What each symbol does to the items:
q426: φ>q884, σ>q880, γ>q480, τ>q805, δ>q685
q988: φ>q194, σ>q639, γ>q886, τ>q261, δ>q890
q234: φ>q56, σ>q322, γ>q598, τ>q723, δ>q378
q886: φ>q292, σ>q264, γ>q988, τ>q473, δ>q596
q366: φ>q431, σ>q115, γ>q318, τ>q236, δ>q310
q727: φ>q992, σ>q680, γ>q830, τ>q115, δ>q942
q91: φ>q378, σ>q668, γ>q160, τ>q278, δ>q397
q42: φ>q278, σ>q397, γ>q605, τ>q679, δ>q266
q668: φ>q261, σ>q890, γ>q431, τ>q91, δ>q318
q796: φ>q805, σ>q685, γ>q745, τ>q992, δ>q680
q160: φ>q880, σ>q431, γ>q91, τ>q685, δ>q236
q605: φ>q685, σ>q236, γ>q42, τ>q680, δ>q785
q880: φ>q598, σ>q473, γ>q378, τ>q426, δ>q160
q26: φ>q318, σ>q695, γ>q310, τ>q56, δ>q322
q785: φ>q605, σ>q544, γ>q266, τ>q272, δ>q884
q678: φ>q310, σ>q292, γ>q322, τ>q598, δ>q473
q639: φ>q78, σ>q810, γ>q264, τ>q988, δ>q925
q480: φ>q723, σ>q378, γ>q426, τ>q810, δ>q278
q680: φ>q796, σ>q605, γ>q679, τ>q727, δ>q272
q946: φ>q942, σ>q617, γ>q78, τ>q292, δ>q264
q267: φ>q561, σ>q723, γ>q617, τ>q78, δ>q810
q925: φ>q639, σ>q745, γ>q992, τ>q890, δ>q830
q810: φ>q267, σ>q480, γ>q805, τ>q639, δ>q745
q596: φ>q886, σ>q992, γ>q890, τ>q431, δ>q115
q598: φ>q544, σ>q678, γ>q234, τ>q884, δ>q880
q868: φ>q890, σ>q830, γ>q115, τ>q318, δ>q695
q890: φ>q988, σ>q925, γ>q596, τ>q668, δ>q868
q561: φ>q679, σ>q266, γ>q272, τ>q95, δ>q267
q292: φ>q205, σ>q946, γ>q194, τ>q678, δ>q886
q805: φ>q617, σ>q426, γ>q810, τ>q264, δ>q796
q205: φ>q115, σ>q942, γ>q695, τ>q310, δ>q292
q272: φ>q680, σ>q785, γ>q561, τ>q942, δ>q617
q95: φ>q830, σ>q561, γ>q942, τ>q695, δ>q78
q264: φ>q946, σ>q805, γ>q639, τ>q886, δ>q992
q884: φ>q785, σ>q598, γ>q723, τ>q617, δ>q426
q261: φ>q322, σ>q988, γ>q473, τ>q378, δ>q668
q431: φ>q473, σ>q596, γ>q668, τ>q160, δ>q366
q695: φ>q868, σ>q95, γ>q205, τ>q26, δ>q194
q266: φ>q42, σ>q56, γ>q785, τ>q561, δ>q723
q378: φ>q234, σ>q261, γ>q880, τ>q480, δ>q91
q236: φ>q160, σ>q366, γ>q397, τ>q605, δ>q544
q942: φ>q727, σ>q272, γ>q95, τ>q205, δ>q946
q318: φ>q668, σ>q868, γ>q366, τ>q397, δ>q26
q473: φ>q678, σ>q886, γ>q261, τ>q880, δ>q431
q723: φ>q266, σ>q234, γ>q884, τ>q267, δ>q480
q685: φ>q426, σ>q160, γ>q278, τ>q796, δ>q605
q397: φ>q91, σ>q318, γ>q236, τ>q42, δ>q56
q992: φ>q264, σ>q796, γ>q925, τ>q596, δ>q727
q745: φ>q810, σ>q278, γ>q796, τ>q925, δ>q679
q194: φ>q695, σ>q78, γ>q292, τ>q322, δ>q988
q617: φ>q272, σ>q884, γ>q267, τ>q946, δ>q805
q679: φ>q745, σ>q42, γ>q680, τ>q830, δ>q561
q544: φ>q236, σ>q310, γ>q56, τ>q785, δ>q598
q56: φ>q397, σ>q26, γ>q544, τ>q266, δ>q234
q78: φ>q95, σ>q267, γ>q946, τ>q194, δ>q639
q115: φ>q596, σ>q727, γ>q868, τ>q366, δ>q205
q830: φ>q925, σ>q679, γ>q727, τ>q868, δ>q95
q278: φ>q480, σ>q91, γ>q685, τ>q745, δ>q42
q322: φ>q26, σ>q194, γ>q678, τ>q234, δ>q261
q310: φ>q366, σ>q205, γ>q26, τ>q544, δ>q678

In the rows, 148 stands for zero.

The rows follow the links: the fewer symbols apart two items are, the more alike their rows tend to be.

Each row is also shifted at random along 6 hidden directions that mean nothing.

Some items, each with a row of numbers:
q264 [129, 141, 153, 128, 131, 210, 188, 159, 181, 122, 125, 92, 183, 150, 140, 78, 107, 185, 194, 148, 110, 186, 76, 204, 112, 170, 170, 147, 208, 147, 124, 109, 149, 160, 178, 126, 187, 87, 153, 241, 173, 167, 121]
q745 [152, 150, 151, 146, 159, 135, 100, 156, 141, 165, 150, 138, 148, 151, 157, 171, 177, 134, 127, 143, 164, 89, 205, 136, 182, 158, 133, 115, 150, 122, 171, 132, 127, 166, 138, 154, 138, 138, 183, 112, 145, 131, 176]
q886 [145, 133, 127, 150, 139, 142, 163, 167, 205, 146, 139, 169, 164, 158, 163, 62, 123, 136, 163, 166, 150, 143, 127, 167, 126, 182, 123, 167, 167, 162, 133, 130, 158, 162, 196, 139, 175, 124, 187, 201, 101, 159, 153]
q160 [159, 145, 129, 133, 143, 148, 168, 150, 140, 163, 156, 133, 151, 151, 165, 172, 91, 135, 118, 156, 161, 159, 160, 108, 146, 189, 182, 189, 172, 170, 154, 159, 138, 142, 155, 146, 168, 171, 146, 164, 132, 109, 116]
q925 [151, 145, 149, 140, 170, 151, 126, 156, 144, 158, 137, 124, 172, 134, 164, 169, 167, 148, 160, 134, 151, 130, 148, 143, 175, 142, 120, 126, 160, 114, 162, 128, 150, 161, 147, 139, 148, 159, 141, 141, 146, 149, 174]
q426 [156, 112, 154, 153, 143, 137, 167, 151, 165, 162, 174, 145, 158, 189, 142, 78, 122, 114, 142, 176, 134, 158, 165, 148, 158, 184, 153, 209, 162, 169, 133, 126, 140, 141, 170, 158, 155, 108, 149, 165, 156, 139, 160]
q668 [169, 179, 135, 116, 118, 160, 144, 182, 169, 153, 120, 135, 161, 133, 155, 143, 90, 174, 142, 128, 150, 140, 154, 133, 134, 174, 145, 118, 162, 139, 189, 145, 145, 200, 167, 133, 148, 159, 166, 206, 124, 128, 104]
q261 [177, 149, 180, 130, 123, 189, 166, 151, 170, 157, 120, 99, 155, 137, 127, 202, 116, 191, 145, 125, 167, 199, 124, 113, 140, 124, 136, 149, 164, 160, 160, 130, 174, 190, 164, 122, 130, 186, 124, 181, 170, 147, 109]
q988 [163, 110, 180, 143, 165, 168, 170, 156, 201, 159, 138, 131, 176, 144, 140, 150, 170, 155, 179, 121, 138, 214, 106, 129, 178, 109, 99, 148, 148, 145, 159, 130, 172, 159, 188, 143, 116, 187, 83, 190, 138, 177, 166]
q680 [126, 144, 117, 167, 174, 154, 153, 122, 152, 159, 166, 191, 135, 195, 159, 113, 162, 88, 177, 160, 150, 149, 162, 166, 194, 109, 132, 171, 142, 148, 155, 163, 153, 137, 171, 201, 149, 122, 158, 159, 168, 187, 216]
q194 [148, 174, 173, 147, 120, 116, 148, 190, 136, 143, 104, 146, 150, 164, 130, 112, 146, 124, 103, 182, 179, 93, 183, 110, 137, 156, 99, 196, 125, 132, 123, 107, 178, 208, 154, 144, 131, 108, 226, 113, 162, 137, 117]
q267 [149, 148, 178, 161, 122, 184, 137, 145, 167, 151, 133, 145, 130, 171, 99, 123, 173, 128, 157, 156, 156, 152, 173, 143, 175, 101, 104, 168, 147, 154, 149, 113, 168, 192, 165, 181, 118, 97, 187, 152, 227, 183, 164]
q26 [154, 183, 161, 110, 103, 184, 217, 195, 165, 108, 121, 130, 168, 107, 140, 153, 95, 209, 159, 111, 107, 233, 91, 126, 79, 138, 180, 133, 150, 125, 166, 131, 150, 156, 181, 131, 136, 194, 89, 235, 132, 145, 64]
q544 [137, 156, 130, 162, 148, 132, 138, 126, 133, 155, 165, 188, 121, 164, 138, 130, 139, 155, 152, 150, 142, 162, 136, 181, 133, 129, 164, 139, 129, 173, 137, 182, 149, 124, 147, 153, 158, 142, 140, 138, 144, 154, 148]
q431 [155, 146, 123, 125, 162, 141, 129, 135, 132, 176, 135, 133, 145, 174, 163, 117, 117, 166, 157, 175, 169, 114, 128, 178, 141, 159, 157, 171, 156, 164, 130, 170, 162, 157, 158, 119, 187, 117, 154, 149, 156, 137, 143]
q266 [151, 161, 170, 151, 128, 147, 157, 155, 143, 121, 168, 149, 136, 107, 134, 199, 165, 182, 144, 117, 104, 186, 149, 136, 125, 140, 179, 113, 138, 134, 164, 158, 122, 117, 121, 158, 128, 192, 100, 139, 156, 141, 122]
q561 [133, 171, 151, 139, 142, 143, 131, 173, 139, 133, 144, 168, 149, 149, 143, 85, 188, 148, 169, 152, 105, 127, 155, 190, 149, 129, 146, 126, 132, 113, 146, 131, 135, 132, 151, 162, 124, 94, 157, 148, 167, 166, 152]
q95 [131, 151, 152, 169, 165, 166, 156, 142, 152, 140, 135, 186, 144, 165, 136, 153, 196, 120, 171, 140, 164, 166, 157, 121, 181, 69, 101, 149, 131, 128, 162, 138, 179, 167, 170, 206, 102, 153, 148, 140, 177, 191, 185]
q397 [168, 184, 135, 98, 113, 172, 139, 155, 132, 159, 107, 143, 138, 164, 127, 82, 102, 193, 167, 148, 128, 160, 144, 180, 128, 121, 157, 128, 150, 131, 170, 156, 151, 177, 187, 150, 133, 111, 141, 218, 190, 158, 112]
q880 [160, 121, 144, 157, 148, 104, 151, 152, 180, 165, 190, 189, 145, 158, 166, 125, 143, 109, 116, 161, 159, 140, 180, 121, 155, 209, 150, 172, 131, 187, 153, 157, 132, 126, 139, 139, 159, 172, 148, 120, 87, 122, 169]
q679 [139, 167, 143, 141, 138, 200, 164, 148, 160, 136, 138, 164, 156, 146, 147, 186, 130, 135, 163, 121, 146, 198, 163, 117, 170, 108, 140, 118, 165, 120, 196, 138, 143, 172, 167, 195, 121, 187, 132, 202, 171, 168, 166]
q639 [149, 92, 171, 151, 197, 130, 146, 147, 157, 168, 153, 119, 170, 179, 161, 103, 238, 103, 177, 165, 146, 141, 141, 146, 216, 113, 90, 203, 121, 126, 129, 123, 169, 141, 174, 146, 107, 116, 99, 117, 169, 173, 216]
q322 [160, 175, 166, 153, 108, 162, 110, 150, 163, 148, 121, 168, 109, 122, 99, 187, 126, 196, 124, 140, 176, 129, 156, 150, 116, 121, 121, 84, 137, 168, 159, 151, 165, 207, 143, 128, 145, 156, 217, 130, 159, 139, 108]

From each start, follow one symbol. Which item do you reach?
Answer with the item's name.
start [110, 178, 143, 147, 151, 153, 169, 146, 96, 108, 136, 123, 153, 132, 159, 179, 143, 149, 131, 169, 146, 129, 123, 149, 101, 170, 197, 163, 174, 128, 105, 138, 135, 134, 101, 142, 180, 132, 181, 112, 152, 128, 112]
τ: q205
start [128, 145, 161, 185, 119, 184, 192, 148, 167, 117, 169, 150, 149, 148, 133, 197, 112, 110, 120, 162, 161, 197, 160, 91, 137, 154, 165, 187, 172, 167, 140, 118, 150, 159, 141, 184, 149, 166, 177, 153, 164, 148, 136]
τ: q946
start [135, 175, 122, 160, 133, 79, 158, 173, 153, 127, 175, 227, 140, 129, 175, 129, 135, 117, 109, 168, 152, 119, 172, 120, 104, 205, 159, 153, 112, 166, 150, 175, 134, 123, 134, 156, 164, 170, 174, 122, 50, 123, 125]
γ: q26
start [146, 191, 113, 104, 124, 112, 169, 174, 100, 149, 132, 146, 156, 182, 178, 46, 86, 129, 120, 201, 132, 101, 174, 152, 108, 212, 188, 226, 145, 133, 131, 159, 126, 151, 154, 139, 167, 72, 175, 179, 142, 111, 96]
τ: q605
start [146, 193, 104, 109, 122, 157, 170, 156, 132, 128, 125, 154, 153, 134, 165, 134, 76, 193, 147, 142, 141, 146, 115, 166, 92, 186, 186, 127, 167, 147, 150, 173, 145, 147, 156, 126, 190, 143, 156, 196, 117, 131, 86]
γ: q318
start [163, 144, 157, 130, 177, 165, 122, 153, 160, 166, 125, 137, 158, 138, 162, 153, 164, 173, 169, 132, 162, 138, 126, 156, 160, 121, 115, 109, 152, 122, 166, 149, 160, 161, 165, 133, 143, 162, 131, 165, 140, 162, 169]
σ: q925
start [140, 191, 130, 140, 119, 89, 145, 208, 155, 121, 135, 205, 168, 116, 169, 93, 157, 141, 118, 166, 136, 95, 172, 127, 103, 196, 128, 121, 105, 117, 160, 143, 129, 158, 137, 145, 137, 141, 184, 143, 65, 133, 109]
φ: q868
start [147, 162, 143, 147, 183, 136, 148, 148, 113, 136, 140, 141, 157, 118, 177, 270, 165, 150, 118, 130, 184, 154, 156, 71, 160, 132, 138, 136, 139, 111, 170, 165, 156, 148, 108, 150, 131, 231, 119, 89, 112, 123, 148]
γ: q115
start [145, 128, 161, 198, 149, 158, 124, 94, 148, 154, 187, 165, 104, 148, 106, 215, 169, 160, 140, 130, 159, 145, 160, 170, 163, 123, 156, 113, 155, 198, 136, 167, 152, 131, 112, 153, 153, 161, 169, 81, 182, 155, 178]
φ: q785
start [117, 168, 134, 183, 133, 151, 138, 144, 153, 110, 166, 192, 137, 100, 142, 184, 144, 156, 142, 126, 121, 134, 142, 185, 114, 170, 185, 73, 160, 155, 153, 162, 121, 117, 116, 155, 186, 144, 187, 133, 113, 144, 148]
δ: q617
start [157, 108, 135, 149, 187, 126, 122, 106, 120, 176, 188, 128, 141, 155, 176, 176, 172, 136, 144, 146, 145, 126, 168, 169, 182, 175, 180, 157, 151, 164, 140, 179, 122, 87, 115, 141, 169, 159, 111, 94, 142, 130, 196]
γ: q278
start [160, 98, 149, 154, 171, 155, 184, 127, 182, 162, 162, 132, 156, 164, 163, 135, 140, 140, 166, 148, 145, 209, 101, 151, 160, 142, 147, 198, 153, 179, 135, 158, 167, 118, 175, 129, 161, 175, 79, 162, 127, 156, 163]
φ: q678
start [130, 146, 131, 135, 155, 180, 187, 152, 156, 148, 136, 130, 178, 177, 174, 152, 117, 99, 143, 163, 170, 162, 145, 119, 164, 160, 143, 202, 187, 140, 144, 127, 155, 165, 169, 166, 170, 136, 167, 176, 154, 152, 164]
τ: q596
start [122, 160, 124, 141, 164, 146, 162, 146, 139, 115, 146, 156, 173, 112, 191, 190, 134, 172, 151, 136, 138, 157, 106, 152, 113, 176, 178, 107, 164, 138, 149, 180, 140, 113, 133, 131, 180, 188, 123, 164, 86, 130, 132]
φ: q596
start [180, 162, 175, 140, 103, 179, 116, 156, 137, 156, 121, 90, 127, 143, 102, 158, 108, 185, 122, 158, 155, 117, 182, 159, 145, 169, 167, 136, 174, 152, 155, 108, 131, 201, 130, 130, 150, 105, 204, 149, 208, 127, 102]
φ: q723
start [143, 121, 177, 154, 182, 98, 127, 169, 105, 142, 143, 104, 162, 158, 158, 92, 244, 130, 136, 184, 128, 83, 152, 174, 154, 162, 120, 194, 115, 102, 89, 119, 150, 120, 118, 123, 125, 85, 144, 72, 160, 151, 165]
σ: q267
start [140, 145, 135, 209, 128, 154, 156, 119, 208, 155, 167, 231, 112, 151, 116, 225, 120, 118, 126, 137, 213, 186, 168, 101, 157, 105, 118, 143, 136, 212, 177, 180, 187, 181, 159, 179, 150, 226, 185, 138, 120, 162, 171]
σ: q292
start [159, 125, 175, 174, 150, 154, 127, 148, 175, 154, 153, 148, 152, 148, 129, 186, 162, 119, 136, 132, 172, 146, 185, 118, 195, 138, 120, 128, 146, 154, 167, 124, 141, 162, 143, 166, 123, 164, 169, 124, 167, 159, 187]
φ: q267
